Below are the code and all the weights of a small trained network. Each question names an input and a class and asks about switching units off, where a switched-off unit gives its printed mean instead of its output.

import numpy as np


def w(rows, s, z=0):
    codes = np.array(rows[::2]) - 128.0
    scale = np.full(codes.shape[1], s)
    scale[-1] = z or s
    return codes * scale


def f(y):
    return y / 2 * (1 + np.tanh(0.7978845608 * (y + 0.044715 * y**3)))


def log_softmax(a):
    a = a - a.max(-1, keepdims=True)
    return a - np.log(np.exp(a).sum(-1, keepdims=True))


def net(x, mask):
    res = np.array(x, float).reshape(1, 8) / 4 @ E
    y = f(res @ A[0][:, :-1].T + A[0][:, -1])
    res = res + np.where(mask, y, B[0][:, -1]) @ B[0][:, :-1]
    return log_softmax(res[-1] @ U[:, :-1].T + U[:, -1])


A, B = {}, {}
E = w([
[134,150,140,77,155,129],'x0',
[163,107,151,181,187,91],'x1',
[123,125,187,182,157,148],'x2',
[126,62,130,159,156,148],'x3',
[143,175,101,147,138,91],'x4',
[166,122,170,110,169,250],'x5',
[110,142,135,84,115,163],'x6',
[96,36,158,74,155,122],'x7',
],0.012)
A[0] = w([
[176,155,156,156,139,119,203],'neuron 0',
[115,10,118,155,165,107,206],'neuron 1',
[85,114,58,92,64,138,252],'neuron 2',
[174,195,152,144,146,139,164],'neuron 3',
[149,149,175,165,213,126,227],'neuron 4',
[92,109,145,79,185,182,204],'neuron 5',
],0.012,0.0036)
B[0] = w([
[119,194,87,229,234,131,173],'neuron 0',
[104,27,81,101,156,86,250],'neuron 1',
[95,185,133,59,76,86,243],'neuron 2',
[206,179,87,122,161,154,189],'neuron 3',
[173,91,127,176,191,150,210],'neuron 4',
[145,82,200,3,141,198,242],'neuron 5',
],0.011)
U = w([
[104,2,131,175,159,78,63],'0',
[132,81,197,56,123,172,105],'1',
[75,180,105,108,71,24,251],'2',
[220,176,92,170,174,157,83],'3',
],0.0099,0.0022)

Each question gives the input, the list of numbers given to net, and the class t.
The units are the neurons (one row each of A and B). Each row of codes is followed by its name. A weight is (code - 128) times the scale printed after its matrix; where a second scale follows, it is the last column's (A, B and U).
mask holds one flag per neuron, in row order. A switched-off neuron (its flag False) gives its mean, the last column of its row in B, instead of its output. The means were averaged over made-up inputs and are rounded, as every weight is.
A unit's drop is (log p(t) with every unit on - log p(t) with that unit switched off) / (log p(t) with every unit on - log p(t) with every unit switched off).
The circuit of an input: a set's keep is (log p(t) with only the set's units on - log p(t) with every unit switched off) / (log p(t) with every unit on - log p(t) with every unit switched off). Starting from all 6 units, units are removed one at a time, each time the one whose removal leaves the highest keep (on an exact tie, the one counted first), for as long as the keep stays at least 0.8.
units of the circuit, in order: the units of the circuit, biggest drop first
unit that matters most: the unit with the biggest drop
k most important neurons: the k neurons with the biggest drops, biggest first
drop when u is switched off: that unit's drop, to one decimal
input [-4,-6,-7,8,8,-1,0,6], class 2: unit that matters most -> neuron 2
input [6,7,1,-3,-7,-7,6,-6], class 3: units of the circuit, in order -> neuron 2; neuron 1
input [-4,1,7,5,-5,4,0,5], class 0: 4 most important neurons -> neuron 1; neuron 4; neuron 2; neuron 3
input [-2,7,6,6,6,-5,3,-4], class 3: 2 most important neurons -> neuron 0; neuron 3
input [-5,3,1,-8,-4,0,6,-5], class 3: 2 most important neurons -> neuron 3; neuron 2
input [8,-8,-7,-2,-5,-1,0,1], class 2: 2 most important neurons -> neuron 2; neuron 4
input [-6,8,5,3,-3,-4,1,-7], class 3: 2 most important neurons -> neuron 0; neuron 3
input [-4,-6,-7,0,-5,5,-4,-8], class 2: units of the circuit, in order -> neuron 2; neuron 5
input [0,7,7,5,-4,8,-1,8], class 0: 3 most important neurons -> neuron 1; neuron 4; neuron 2
input [-6,-2,-3,1,-6,-8,-8,0], class 2: 2 most important neurons -> neuron 2; neuron 4
input [-5,0,7,-4,-6,-8,4,2], class 2: 2 most important neurons -> neuron 4; neuron 5
input [-3,1,3,-4,-5,-4,6,0], class 2: drop when neuron 5 is switched off -> 0.6
input [-7,-2,-8,6,0,2,5,-6], class 2: drop when neuron 5 is switched off -> 0.1
input [-8,-3,4,4,1,-4,7,-2], class 2: drop when neuron 5 is switched off -> 0.2
input [-2,5,4,-4,-3,0,2,0], class 3: drop when neuron 0 is switched off -> 0.1
input [0,6,6,0,6,-5,8,0], class 3: unit that matters most -> neuron 1
